The symbols move the points like this.
mn: β>lp, σ>tn
dc: β>sb, σ>hm
zc: β>fg, σ>gj
jf: β>hc, σ>qd
cj: β>nf, σ>hj
hq: β>sz, σ>mj
cz: β>qd, σ>cp
cf: β>sd, σ>qq
hd: β>gq, σ>bz
lh: β>zj, σ>hc
gp: β>tq, σ>jz
qz: β>nz, σ>sd
tq: β>sg, σ>tm
hc: β>bm, σ>qr
mh: β>cz, σ>sg
hj: β>mg, σ>nt
ld: β>rm, σ>gp
bf: β>tm, σ>dr
dr: β>fl, σ>mn
ls: β>jz, σ>nz
sg: β>fp, σ>fz
cp: β>dr, σ>rm
tm: β>fz, σ>fl
cd: β>gn, σ>bn
sz: β>dd, σ>lt
sm: β>zc, σ>th
fg: β>hc, σ>qs
bg: β>bm, σ>tt
qs: β>pn, σ>cn
hf: β>sm, σ>bz
hp: β>bn, σ>sm
fh: β>hq, σ>fg
jj: β>fh, σ>mj
nf: β>hm, σ>mg
qq: β>ls, σ>sd
lb: β>sg, σ>qz
pn: β>fg, σ>bg
tc: β>mr, σ>fh
sb: β>hp, σ>hf
fp: β>mh, σ>cq
rt: β>hs, σ>tr
nz: β>lb, σ>cq
tn: β>nt, σ>sl
zj: β>sg, σ>mh
fl: β>ls, σ>jf
qd: β>qr, σ>mh
ff: β>mj, σ>zc
lt: β>hq, σ>ff
ns: β>cd, σ>hp
hm: β>tr, σ>cj
gn: β>fl, σ>ns
jz: β>cp, σ>lb
fz: β>ld, σ>bf
dd: β>tc, σ>jj
sl: β>zd, σ>bm
qr: β>jf, σ>cz
gj: β>bp, σ>dc
cn: β>bg, σ>fz
mg: β>cj, σ>tc
bz: β>th, σ>hq
md: β>sb, σ>gn
nt: β>tq, σ>zd
zd: β>tn, σ>lh
tp: β>gp, σ>nz
rm: β>gb, σ>zj
lp: β>gj, σ>qd
tt: β>cn, σ>mn
gq: β>hs, σ>sz
tr: β>dc, σ>nf
sd: β>sg, σ>md
hs: β>pr, σ>hd
mj: β>qq, σ>mm
bp: β>zc, σ>rt
bm: β>hj, σ>jf
cq: β>qz, σ>cf
mr: β>hj, σ>dd
th: β>hf, σ>cr
mm: β>rt, σ>bp
pr: β>cr, σ>gq
gb: β>tn, σ>hc
bn: β>ns, σ>sb
cr: β>bz, σ>mj

The rows follow the links: the fewer symbols apart two points are, the more alike their rows tend to be.

Named rows; a name shown again gets a slightly different row:
nz ->  29   -2   -1  -21  -25    4    0   -9   25    3    1   -2   41    2  -21    0   33  -14   -6    5   22    0  -21    9  -22   29    0   -3    4    1  -21   14   14  -12   22    0  -25   31   20   -9    2   -9  -14   -2    0   17   -2   -1  -24  -18    0    3   -1   31  -25   -4    5    1   -9   21   -5   -7
lh -> -13   10   -1   16  -29   35    1   18   -5  -20   -4    7  -28   -1    6    2   -9   14    9  -10   28    1  -26  -21   13  -20    1    9  -39   -3  -18   -1  -17   35   10    2  -22  -13   -5   30   -6  -17   10   -2   -2  -28    4   -8   11  -21    3    2    5   -9   17    4  -21    0   17   18  -14   -8
hs ->  -9  -25    1    0   -6  -22    1   29   23  -14    9  -16    0    0    3    0   25  -11   16    7  -37    2    4    2    7    0    0  -21  -31    1   20   11   41   -1    3   -1   29   -9   19    1   17   -8    0    1   -1  -40  -14   18   10    0    3   -1  -11   24    1  -20    2    1   25  -24    3    8
bf -> -10  -36    0    0   43   19    0   -3   -5   20   16   11    3   -1    4   -1   -2  -24   -1  -11   -5   -2   27    5    7    4    0   13   -8    3  -17   -2   48  -12  -27    1  -21   -9    1   -9  -13   41   -2    2    0    1    9   32    6   36   -1   -3  -22   -1   -3   14    5   -2   -2   18    9   -6
mm ->   2   17   -1    6   -1  -18   -1   18    6   51  -10   24   -9   -1   -4    1   11   14   10  -24   -9    3    3   19   -4   -7    1   35  -19    3   20    5  -17  -31    6    1   22    2   11  -28  -25   -6    3   -1    0  -28   21  -16   -3    3   -1    0    9   14    4   31   18    1   17  -20   18    8
fh ->  -2   17   -3   18   10   -4    1  -38   10   -5   -9    4  -29    0    3    2   10   15  -22    7   -5    0    9   -6   -1  -22    2    6   64   -1   12    5  -15   12  -12   -2   16    0   10   13   -3    6   10    1   -1   52    1  -14    3   12   -1   -1   11   12   19    5   -9    0  -31  -14   -5    6
ff ->  -9   27    0    3    3  -22   -3  -11   18   32  -12   27   -5    2    5    0   27   24   -9  -18   -6    0   11    6    5   -3   -1   39   32   -1   21    7  -23  -10   -3    0   24   -9   19   -6  -30   -5    3    0    1   16   23  -22   10    4    1    1   17   21    4   33    6    2  -12  -20    6    8
cr -> -18  -14   -3   -8  -12  -40    0   15   23  -14    3   -8   16    0   12    2   34   -3    8    3  -41    0   -4   -6   14   13   -1  -11   -6   -1   27   12   31   12    6   -2   38  -18   24    9    6  -18   -8   -3    1  -21   -7   12   17   -9    0    1  -10   29  -10   -8   -9    4   11  -29    2   10
md ->   6    5    1  -36   -5  -32    0  -12  -18   -9   -3   -5   67   -2   -5    1  -22    1   -8    4    0   -1   -7   -2   -7   51    0   -3   17    1    3   -9  -17    5    6    2    1    7  -16    4    5   -6  -23    2   -2   16   -4   -5   -8   -5   -2   -2    2  -19  -43   -5   -3   -4   -7   -1   -4    2
sb ->  -1    0   -1  -29   -3  -42    3    1  -26   -1    0    1   58   -2   -1    1  -35    1    2    1  -14   -1   -2   -1   -2   45    2    0    9   -3   13  -12  -19    1    3    0   18    1  -27   -1    2   -9  -22    1    0   -4   -6   -1    3   -5   -4    1    1  -33  -38   -1    1    1    0  -15   -3    6
fg -> -19   18    2   15   -7   10    0  -28   -4   20  -10   -3  -31    3   16    2   -6   26  -17   11    7    1   -5   20   17  -23   -3   -3   43   -1    0   -2  -25  -32   14    3   -1  -25    1  -24    5   -9   10    0    2   40    0  -13   20   -4    5    1    9   -2   22   -7   20    0  -24   -2   23   -2
fp ->  18   24    0  -14   -6   17   -3   10   22  -16  -11  -17   29    0  -13    3   25   11    7   13   48    3  -11    1  -14   18    4  -21  -28   -2  -23   10  -21    1    4   -2  -34   19   15    0   19    4  -10   -1    2  -12  -16  -21  -16   -4   -1    6   16   24  -16  -22   -3    2    9   26   -7   -7
cz ->  -6   31    3    1   24   18    2   22    1  -20  -14  -15   -5    0    5    0    1   28   16    7   37   -5   17   -5    4   -4   -1  -18  -46    1  -16   -2  -37   10  -24    1  -20   -4    0    8   14   25    2    0    1  -33  -11  -26    5   20    1   -1   17   -2    3  -17   -5    0   21   17   -2   -7

Each walk starts at a row. The symbols on each line, taken left to right, move it on to the next point.
Each answer is a row, close to the row of the point it stands for.
---
  2   24    2    4    6   -5    1   20   -9   45   -9   21   -8    0    0   -1  -11   16   14  -23    4    0    5   22   -3   -8    1   27  -27    1    9   -2  -33  -39    8   -2   15    2   -9  -31  -20   -1    2   -3    0  -32   19  -20   -2    3    0    1   17   -8    5   25   22   -4   16  -10   18    3
β β σ β σ β β β β: -20  -12    1   -9  -13  -43    0   11   18  -19    5   -9   20    1   15    2   27    1    7    6  -42   -1   -3  -11   14   13   -3  -14    1   -2   26    7   27   15    2   -1   38  -23   24   12   10  -18   -8   -2   -3  -19   -6   12   20   -8    2   -2   -5   23  -13  -11   -9   -3   13  -30   -1   10
σ β β σ σ σ σ σ:   9    2    2    5    2  -21   -1   34    4   39    3   10  -10    0   -7    0    6   -2   21  -16  -24    2    7   22   -7   -7   -1   17  -39    3   21    2    0  -35   11    0   29   10    2  -28  -12   -6    4    2    1  -49   11   -3   -8   -2    1    1    0    8    8   14   23    0   27  -21   16   10
---
 -2   15    1    6    3   34   -1   27    5  -23   -5   -4   -6    0    2   -2    7   13   17   -5   39    0   -1  -17    2   -7    1   -4  -55    0  -26    0  -17   24  -11    0  -36   -4    8   21    3   13    2    2    1  -35   -6  -11    3    2    2   -1    6    5    6   -3  -17   -1   22   28  -10  -12
σ σ β β β β β σ β:  -9   35    1    5   19   16    0   21   -2  -17  -17  -13  -10   -1    5    0   -2   31   11    7   37    0   11   -3    7   -6   -1  -18  -43   -1  -10   -1  -47    8  -16   -1  -18  -11   -2    7   12   19    2   -2   -1  -30  -12  -29   10   14   -1    0   23   -4    4  -15   -6    1   14   15    1   -5
σ β σ β σ β β β:   0   19   -2    5    0  -15   -1   21    2   50   -6   23   -7   -1   -1   -2    3   11   11  -23   -3    0    1   25    1   -5    3   32  -23    4   11    1  -24  -38    9    0   18    0    2  -31  -21   -3   -1    2    1  -31   22  -16    0    3    2   -2    9    1    5   28   23   -6   18  -14   17    6
---
 26    8    0  -21  -31   -1   -1  -11   23    1    3   -7   41   -1  -18   -1   31   -9   -7   10   23    0  -22    8  -18   32    3  -10    8    1  -16   10    5  -11   25   -2  -22   31   18   -8    6  -17  -16    1   -4   16   -8   -6  -25  -22   -1   -5    4   27  -25  -11    6   -2  -10   17   -6   -7
σ β β β β β σ:   0   29    2   -3   15   21    3   22    7  -22  -10  -14    4    1    0   -2    8   23   13    8   42    2    8   -7    2    4   -1  -21  -47    0  -17    2  -35    9  -13    1  -28    1    5    8   18   20   -1   -2   -1  -34  -13  -26    0   12   -1   -3   18    9   -2  -19   -7    0   17   19   -7   -4
σ σ β σ β:   5  -42    1   -1    8   27    0    4    6    8   17   19    1    1   -4    0    5  -33    2  -17    1   -1    2   -8   -6   -1   -1   25  -19    1  -24    3   55   13  -10    1  -34    9    5    8  -19   17   -1    2    1   -5   17   34   -7   10   -1    1  -25    7   -2   25   -7    0    4   26  -11  -10
---
-10  -39    0    0   32   25    0   -8   -1   20   17    6    1    1    4   -2    5  -24   -5   -2   -2    0   23   11    8   -1   -1    9   -1    0  -21    1   52  -20  -21    0  -25   -9    5  -18   -6   34    1    1    2   11    5   32    7   29    2   -6  -25    2    2    8   14   -1   -8   21   15   -8
β σ β β σ β σ σ β:  -2   -2   -1   -3   42   28    0   20    7   -3    1    4    4   -1    2    1    5    0   14   -8   26   -1   26   -7    1    2   -1    3  -49   -1  -26    3    4   10  -35   -3  -35   -3    7    7   -4   42   -4   -1    2  -32    3    2    4   34    1    1    0    5    0    1   -5    2   20   25   -4  -11
β σ β β σ σ σ σ:  24  -10   -2   30   -5   19    2  -10  -15  -26    2   -6  -48    0  -16    1  -20  -18   -6    6  -11   -2   -7  -16  -18  -39    1   -6   19    0    2   -8    0   27   -1    3    5   22  -20   20    8   -9   17    2    0   17   -5    9  -20   -7   -1    1   -6  -20   33   -9  -15    0  -11   -1  -23    1
---
-12  -26    0   -2   47   25    2    7   -3   15    9   12    2    0   10   -1   -7  -13    6  -10    9   -2   30    3   11    1   -3   14  -28    0  -22   -1   30   -3  -34    4  -29  -12   -1   -4  -13   43    0    0   -3   -9    9   20   10   38    0   -1  -17   -7   -2   16    4   -6    6   22    9   -9
σ σ σ β σ σ β: -14    7   -3   26  -21   37    0   -4  -16  -21   -4  -12  -50    0   13    3  -20   12   -2   10   18    0  -22   -7   12  -39    2  -13   -3   -2  -12   -9  -18   12   15   -1  -17  -17  -15   15   10  -16   19    0   -1    4  -12   -8   14  -21   -3    0    5  -22   32  -13   -9   -2   -1   12   -2   -4
β β β σ σ σ σ σ: -22   28    1   18   -9   32   -2   13   -9  -20  -13   -8  -35   -2   12    2  -15   29    5    3   34   -2  -12  -12   15  -26    0  -13  -26   -2  -15   -6  -40   18    3    0  -19  -23   -6   14    9   -4   12    1    1  -15  -11  -19   20   -9    2    3   19  -10   23  -12  -11    2   11   15   -1   -7
---
-13   28    2   -1   -3  -15    0    4    2   49   -7   25   -3    3    9   -1    0   26    1  -21    0    1   -1   21    6   -1   -4   32    1    2   16    0  -35  -35   13    3   20  -13    2  -28  -26   -9   -1    2   -1   -6   24  -24   11   -3    5    0   14   -2    2   29   23   -2    4  -13   24    4
σ σ σ β β:  25    5   -1    2    2  -19    1   24  -25   30   -2    4   -4    0  -18    6  -32   -9   14  -10  -17    0    2   19  -20   -1    1    8  -26   -1   16  -11  -22  -35   11   -2   24   30  -29  -28   -6   -5    2   -3   -1  -35   -2   -6  -24    0   -3    2    2  -30    4    6   20    0   23  -17    8    5
β σ β σ β β β β β σ: -10   34   -1    8   14   23   -1   19   -4  -22  -18  -14  -15   -4    8    0   -4   29   10    8   37    1   11  -10    9  -12    2  -20  -40    1  -13   -3  -45   13  -15   -1  -16  -10   -2   10   16   16    7    1   -1  -27  -11  -33    8   12   -1    0   22   -5    9  -18   -8    1   19   13   -2   -4
---
-18    7    4  -32  -16  -47    0    6   -8   10   -2   10   47    1   13   -4  -16   14    3   -8  -26    2   -7    3   13   37   -3   10    4    2   23   -4  -12   -4   14    1   31  -20   -7   -4   -7  -22  -17    2    2  -10    6   -4   17  -13    2   -2    1  -12  -31    8    3    0    5  -24   11    9
β σ σ σ σ β σ:  32   -8   -2   21    5    9    2  -10  -13  -19    2   -9  -46    2  -25    0  -21  -23   -7   11  -18   -1    4   -6  -24  -33   -1  -15   20    0   13   -6    2   14   -7    1   11   40  -21   11   11   -1   17   -1   -1   14   -9    7  -31    4    1   -2   -5  -21   29  -13   -7   -3   -8   -9  -21    7
β β σ β σ σ:   1  -22   -1   19  -31   29   -1    4   -8  -10   13   16  -33   -1   -1   -1  -11  -17    4  -16   -1    0  -26  -19   -1  -28    0   23  -18    4   -9   -5   21   35   14    0  -14    0   -8   26  -16  -20   13    1    1   -8   10   17   -3  -24    0   -2  -14   -9   20   21  -21   -2    5   12  -22    0
---
 37   -8    1   20    1    9    1    3  -20   -9    6  -13  -41    0  -26    0  -27  -30    1    7  -17    0    5    0  -28  -32    0  -14    2    1   12  -11    2    0    1   -1   11   41  -26   -1   10   -3   15    0    2   -5   -9    9  -36   -1   -1    0   -7  -25   26  -14    0   -1    0   -8  -13    4
σ σ β σ β σ σ β:  -8  -15   -4  -14   48    9    2   -2  -10    0   10    5   36   -2    4   -1  -12   -9   -3   -2   14    0   30   -4    5   28    4    4  -10    3  -20   -6   14    7  -37    0  -28   -6   -9    2   -3   43  -12    0   -4    0    4   12    7   36   -5   -1  -11  -14  -21    2   -4   -5   -3   25   -1   -9
σ σ σ β σ σ β β σ: -12   -8   -1   19  -40   31   -1   10  -11  -14    4   11  -34    0    8    0  -16    2    7  -13    7    0  -33  -21    9  -26   -1   18  -18   -2  -10   -4    1   31   23    0  -16  -15  -11   27  -14  -30   10    0    0  -12   14    8   12  -31    0    1   -3  -13   20   17  -17    0    6   10  -11   -4
---
 22   -3   -1  -24   -5    6    0  -11   23   11   -1    5   48   -2  -17    1   32  -17   -6    2   24   -2   -8    5  -18   39    6    7    3   -4  -22   11   18   -9    2   -2  -31   27   18   -8   -4    7  -16   -1    0   19    0    3  -23    0   -2    4   -2   27  -31    5    8    0  -11   23   -5   -9
β β β β β β:  20  -17   -2  -15   15   18    0    3   22   11    7   11   32   -1  -14    2   30  -21    2   -7   24    0    9    3  -16   26    2   11  -20    1  -28    9   35   -4  -13   -3  -38   22   17   -2   -7   20  -12   -1    0   -3    5   16  -18   13   -2   -1  -11   28  -22    8    4    0    1   30   -4   -9
σ β σ β σ σ β β σ: -30  -13    1   18   -1   39   -3    9  -14   26    3   14  -36    2   21    3  -21    2    6  -15   15    2   -6   10   23  -26   -1   17  -25   -4  -19   -5    9  -14    6   -1  -27  -31  -12  -13  -15    7   17   -7    6  -15   12   12   23    0    0    8   -8  -18   27   16    9    3    7   21   18   -7
---
 -9  -22    2    0    0  -26    1   15   22  -24   12  -18   -2   -1    6   -3   32  -10   10   11  -37   -2    8   -7   10   -3    1  -26  -15    3   20   12   42   12   -4    0   29  -10   22    9   19   -4    2   -1    2  -23  -14   19   13    1    2   -1  -14   29    0  -22   -4   -1   15  -23    1    8
β β σ σ β β β:  15    2    0   19   11    4   -1  -31   -4  -26   -4   -2  -41    4  -13    0   -2   -7  -17    8  -10    1   12  -19  -12  -29    0   -2   53    0    7    0   -4   30  -18    1   11   17   -4   23    3    6   14   -1    3   43   -2   -3  -15    7    1    0    4   -2   24   -4  -20   -3  -27  -11  -21    3
β β σ σ β β σ: -10   19   -1   11   11  -22   -2  -20   22    6   -8   17  -13   -2    7   -1   33   20  -15   -9  -15    1   17  -10    8  -10    1   24   47    0   22   10  -10   16  -16   -2   33  -12   25   13  -18    2    5   -2   -2   30   14  -16    6   13   -4    2   11   30    9   23  -11    2  -18  -25   -7    8
